[[124 121]
 [103 120]
 [117 131]
 [114 130]
 [112 119]]
->
[[121 124]
 [120 103]
 [131 117]
 [130 114]
 [119 112]]

[[120 127 132 127 130 131 126 124]
 [141 125 137 153 129 103 104 147]
 [135 128 127 128 130 126 126 131]
 [129 126 131 128 131 131 129 124]
 [140 125 135 151 128 105 109 147]
 [129 128 127 128 128 127 128 129]
 [131 127 129 128 130 129 128 126]]
->
[[127 132 127 130 131 126 124 120]
 [125 137 153 129 103 104 147 141]
 [128 127 128 130 126 126 131 135]
 [126 131 128 131 131 129 124 129]
 [125 135 151 128 105 109 147 140]
 [128 127 128 128 127 128 129 129]
 [127 129 128 130 129 128 126 131]]

[[118 130 125 138 118 123 122]
 [142 130 137 113 131 119 122]
 [110 120 117 130 132 144 137]
 [121 125 114 128 131 147 132]
 [136 129 117 110 130 143 119]
 [158 139 132 123 130 127 122]]
->
[[130 125 138 118 123 122 118]
 [130 137 113 131 119 122 142]
 [120 117 130 132 144 137 110]
 [125 114 128 131 147 132 121]
 [129 117 110 130 143 119 136]
 [139 132 123 130 127 122 158]]

[[130 123 128 129]
 [126 133 128 128]
 [132 152 119 138]
 [127 128 130 125]
 [120 103 139 118]
 [121 114 134 122]
 [137 149 118 138]
 [123 114 134 122]]
->
[[123 128 129 130]
 [133 128 128 126]
 [152 119 138 132]
 [128 130 125 127]
 [103 139 118 120]
 [114 134 122 121]
 [149 118 138 137]
 [114 134 122 123]]

[[135 137]
 [153 145]
 [120 124]]
->
[[137 135]
 [145 153]
 [124 120]]

[[120 105 115 104]
 [123 104 118 104]
 [105 120 104 112]
 [107 116 106 109]]
->
[[105 115 104 120]
 [104 118 104 123]
 [120 104 112 105]
 [116 106 109 107]]

[[120 114]
 [125 115]
 [138 111]
 [121 106]
 [132 107]
 [129 104]
 [117 118]
 [135 106]]
->
[[114 120]
 [115 125]
 [111 138]
 [106 121]
 [107 132]
 [104 129]
 [118 117]
 [106 135]]

[[125 123 129]
 [118 123 130]
 [139 137 127]
 [128 129 124]
 [139 128 130]
 [137 136 130]
 [136 133 123]
 [109 106 130]
 [130 130 123]
 [137 138 131]
 [126 124 129]]
->
[[123 129 125]
 [123 130 118]
 [137 127 139]
 [129 124 128]
 [128 130 139]
 [136 130 137]
 [133 123 136]
 [106 130 109]
 [130 123 130]
 [138 131 137]
 [124 129 126]]
